Rows, each followed by one of two labels for a hidden trait (new trait and labels in each part):
(in the rows, 128 means zero)
[124 132 141 112 126 126 125 129  84 120 113 129 114 140 120 129 119 137
 156 133 119 143 143 131 124 130 131 112 110 142 129 101 123  82 132 135
 111 105 125 144 139 118 127 115 126 134 108 133 143 112 135 150 139 119
 133 131 142 136 116 132 128 130 146 125 145 136 169 157 125 148 118 151
 154 135 120  38 195 129 117 233 120 121 150 202 132 151 119 132 164 127] => (57)
[131 126 111 105 130 126 137 126 167 134 110 128 142 115 136 146 137 124
 108 121 136 118 121 122 131 126 118 142 151 111 126 144 134 161 130 123
 134 107 134 116 120 115 123 143 133 118 156 121  93 142 134  98 115 135
 123 132 126 130 151 120 127 122 131 131 118 117  81 102 128 103 140 100
  96 120 134 213  81 134 115  53 133 136 105  53 132 119 136 129 103 131] => (57)
[126 131 144 106 126 128 123 151  84 122 112 132 114 140 121 131 118 129
 147 135 119 138 138 132 125 130 134 115 108 146 130 108 122  94 129 136
 118 107 125 143 137 116 133 120 125 136  98 134 157 114 127 154 139 122
 133 132 136 133 107 134 128 132 129 125 142 137 174 154 127 149 115 151
 160 136 121  47 177 125 115 199 122 121 149 199 128 143 117 130 157 126] => (57)
[132 126 113 109 130 132 137 114 153 133 111 130 144 116 134 146 135 121
 105 122 134 119 125 123 130 126 113 142 149 116 126 139 132 154 132 128
 133 109 137 119 123 114 131 136 131 119 141 122 104 140 131  98 116 134
 124 132 130 129 152 120 126 122 111 132 119 117  75 101 128 103 138 102
 101 121 134 199  82 134 117  35 131 134 107  59 131 121 129 131 109 131] => (57)
[116 136 115 107 129  89 134 103 159 124 116 144 122 129 121 127 132 161
 167 116 134 137 122 122 122 130 142 104 147  96 124 119 141  68 141  99
 102 106 115 118 133 124  80  85 137 124 194 125  26 123 166 114 137 128
 126 130 147 156 158 126 131 122 173 123 145 131 124 143 117 139 138 143
 103 131 122  84 236 138 120 255 124 139 161 182 151 154 148 128 129 133] => (58)
[143 121 138 109 128 172 133 156  71 128 113 124 135 129 133 152 121  94
  86 137 117 128 155 131 132 125  91 154 109 166 132 112 109 167 128 172
 139 108 148 152 132 111 174 181 120 127  53 129 208 128 105 127 115 124
 130 133 131 114 116 123 121 127  86 135 121 119 126 116 136 106 114 105
 160 127 132 139  28 130 115   1 124 114  96  96 116 131  97 140 163 127] => (58)
[133 124 107 106 130 129 140 131 168 134 112 132 148 113 135 149 138 122
 101 118 136 117 121 121 131 125 109 145 157 110 127 142 133 170 133 127
 134 107 138 114 121 114 125 145 132 117 149 119  83 144 135  88 112 136
 121 131 129 131 160 116 126 120 166 133 116 114  71  95 127  98 142  92
  94 119 135 216  69 137 116  14 133 137 102  43 133 120 135 132 100 132] => (57)
[115 134 122 105 127  94 122 120 170 127 111 125 118 130 123 122 131 157
 165 122 136 131 109 127 124 130 159 106 137  96 125 135 142  89 128  94
 117 107 105 112 126 112  91  85 134 130 191 128  67 127 147 133 141 129
 127 131 127 140 134 133 134 130 126 121 136 138 138 142 123 152 136 152
 106 131 123  96 217 126 114 255 130 137 160 175 137 128 150 118 115 129] => (58)
[140 122 128 102 129 157 139 116  95 128 112 138 142 122 133 155 125 101
  91 130 121 128 153 127 131 125  85 151 129 153 130 111 114 160 134 163
 130 109 155 147 132 119 156 174 124 121  70 125 166 131 120 111 113 127
 128 132 139 127 136 117 119 122 133 136 123 111 106 108 130  97 123  96
 139 124 132 157  47 137 118   1 124 122  98  65 125 137 102 144 148 130] => (58)
[142 122 138 106 128 169 135  91  69 127 111 127 135 127 131 152 121  95
  98 136 116 128 153 130 132 126  91 150 112 170 132 110 109 160 129 169
 135 107 156 153 133 115 170 177 119 127  52 129 208 125 109 126 115 124
 131 133 134 118 118 122 121 127  86 135 124 119 127 116 133 109 115 104
 158 127 131 135  43 131 115   1 123 114  98  91 118 133  97 142 156 128] => (58)

Next part:
[154 113 187 109  99 164 134 137  92 135 136  56 129 146 126 148 138 114
  88  74 137 147 117 141 129 123 208] => W
[125 143 114 125 124 109 120 134 165 129 133 130 122 120  94 110 130  75
 137 146 121 125 154 130 127 158 206] => C
[116 138 128 129 104 163 186 137  81 148 156  96 121 137  73 135 134  98
 136 107 137 154 116 117 121 126 219] => C
[123 130 164 109 135 139 174 142 102 161 144  80 123 122 100 112 130  49
 127 147 121 128 116 126 129 153 194] => C
[123 145 129 112 120  91 146 140 137 143 137 115 122 115  46  99 127  72
 134 158 127 123 148 128 128 167 201] => C
[115 119 164 126 164 204 168 133  88 136 120  96 121 149 133 152 132  68
 107 131 119 110 128 127 135 136 132] => W
[101 126 198 116 178 171 144 138 116 161 113 115 116 148  60 169 129  61
 113 152 125  92 152 125 137 122 101] => W
[133 119 216 135 187 109 123 135 170 166 154 102 128 125 157 136 131  78
 133 143 141 138  78 135 131  97 177] => W
[126 136 100 126 110 142 121 135 165 124 136 115 122 119 134 104 135  53
 135 130 109 134 152 128 126 159 202] => C
[121 130 127 117 128 155 187 138  83 134 138  80 124 125  98  98 130  60
 121 145 115 123 125 124 129 169 183] => C
[123 116  96 128 113 185 181 136 106 109 140  82 128 122 139  89 139  47
 117 119 105 136 121 122 128 161 115] => C
[119 127 129 124 107 168 182 138  86 135 147  85 124 131  84 120 137  81
 121 109 127 144 120 120 124 136 170] => C
[135 109 120 139 134 153 188 132  88  86 140  89 137 125 101  93 137 110
 101 117 133 138  99 129 129 146  72] => C
[126 136  96 128 105 142 106 134 181 124 135 119 121 121 147 107 135  48
 138 125 107 136 155 129 126 155 217] => C
[159 110 178 116  99 187 139 134  75 125 137  50 131 151 169 149 139 124
  86  66 136 154 102 142 128 125 229] => W
[119 111 117 127 129 142 190 139 105 103 139  85 132 114  54  80 137  72
 109 132 123 127 115 120 129 140  12] => C
[123 128 161 105 128 183 194 140  50 153 135  61 120 137 109 124 130  60
 112 136 118 121 122 126 131 165 209] => C
[124 137 126 135 107 163 176 134  81 135 153  97 124 140  96 134 133 114
 129 105 138 157 114 123 122 128 238] => C
[156 110 169 118  98 204 156 133  64 124 139  49 130 152 183 150 139 116
  88  64 132 156 100 140 127 126 241] => W
[124 109 107 142 146 187 207 132  71  92 137  88 133 129 126  98 136  88
 104 130 121 128 100 123 130 155  63] => C
[127 141 124 113 128 150 210 138  41 144 145  80 124 125 106  94 125  71
 125 158 121 129 112 125 128 193 255] => C
[121 139 126 140 115 129 169 133 106 128 151 117 125 134  59 129 132 128
 131 115 146 150 119 122 121 120 198] => C
[137 120 203 147 193 117 124 131 171 152 155 113 129 127 191 138 130  94
 135 141 143 143  72 137 130 100 203] => W
[121 122 151 139 168 201 159 129  90 121 122 114 124 151 162 152 131  90
 110 133 122 115 123 130 134 139 158] => W
[117 105 120 129 138 171 220 139  71 100 139  72 133 121  66  83 138  68
 103 132 121 126 104 119 130 152   6] => C
[105 127 202 112 170 164 135 139 119 161 112 110 116 148  51 171 129  75
 111 146 128  95 156 126 137 121 106] => W
[124 126 153 124 118 187 176 137  76 148 147  80 122 143 122 144 135  86
 119 103 129 146 112 124 125 126 218] => C
[134 115 215 127 169 134 133 136 144 163 151  95 127 128 155 139 133  66
 124 127 137 141  83 134 131 101 177] => W
[128 132 128 132 119 179 189 134  67 138 152  85 124 138 144 124 132  91
 127 112 126 148 103 124 124 146 249] => C
[122 142 125 124 118 137 194 137  71 142 148  98 123 130  75 110 128  90
 132 140 132 137 120 123 124 162 244] => C
[128 137  96 127 114 145 142 133 137 122 138 112 123 121 142 103 133  62
 135 139 120 134 142 129 127 171 226] => C
[119 121 173 109 139 123 181 143 103 146 140  80 126 121  31 108 133  71
 113 144 132 121 118 123 131 140  90] => C
[125 137  98 125 105 137  98 133 187 126 132 122 120 119 137 109 136  46
 139 127 107 133 163 130 126 156 208] => C
[118 136 150 103 129 153 204 142  56 159 141  76 121 127  63 105 127  60
 122 155 122 120 123 121 130 172 205] => C
[131 128 175 146 170 119 133 131 155 147 155 117 127 129 152 137 130  95
 138 136 142 145  88 133 127 108 207] => W
[143 115 160 121 112 146 148 136 105 118 136  77 131 134  93 122 137 107
  98  98 136 141 117 135 128 129 140] => W
[126 109 120 129 131 154 205 138  77  99 141  76 134 121  72  84 137  89
 102 126 127 133 101 123 129 152  44] => C
[128 119 214 126 172 110 128 139 174 172 151  99 125 121 132 134 132  59
 133 141 136 135  94 132 131 102 165] => W
[120 129 129 129 156 175 195 134  55 131 136  99 124 135 119 116 129  79
 120 145 122 122 117 124 130 164 175] => C
[121 138 112 123 103 128 119 137 167 134 138 118 120 121  92 114 136  61
 137 125 117 137 157 126 125 144 194] => C
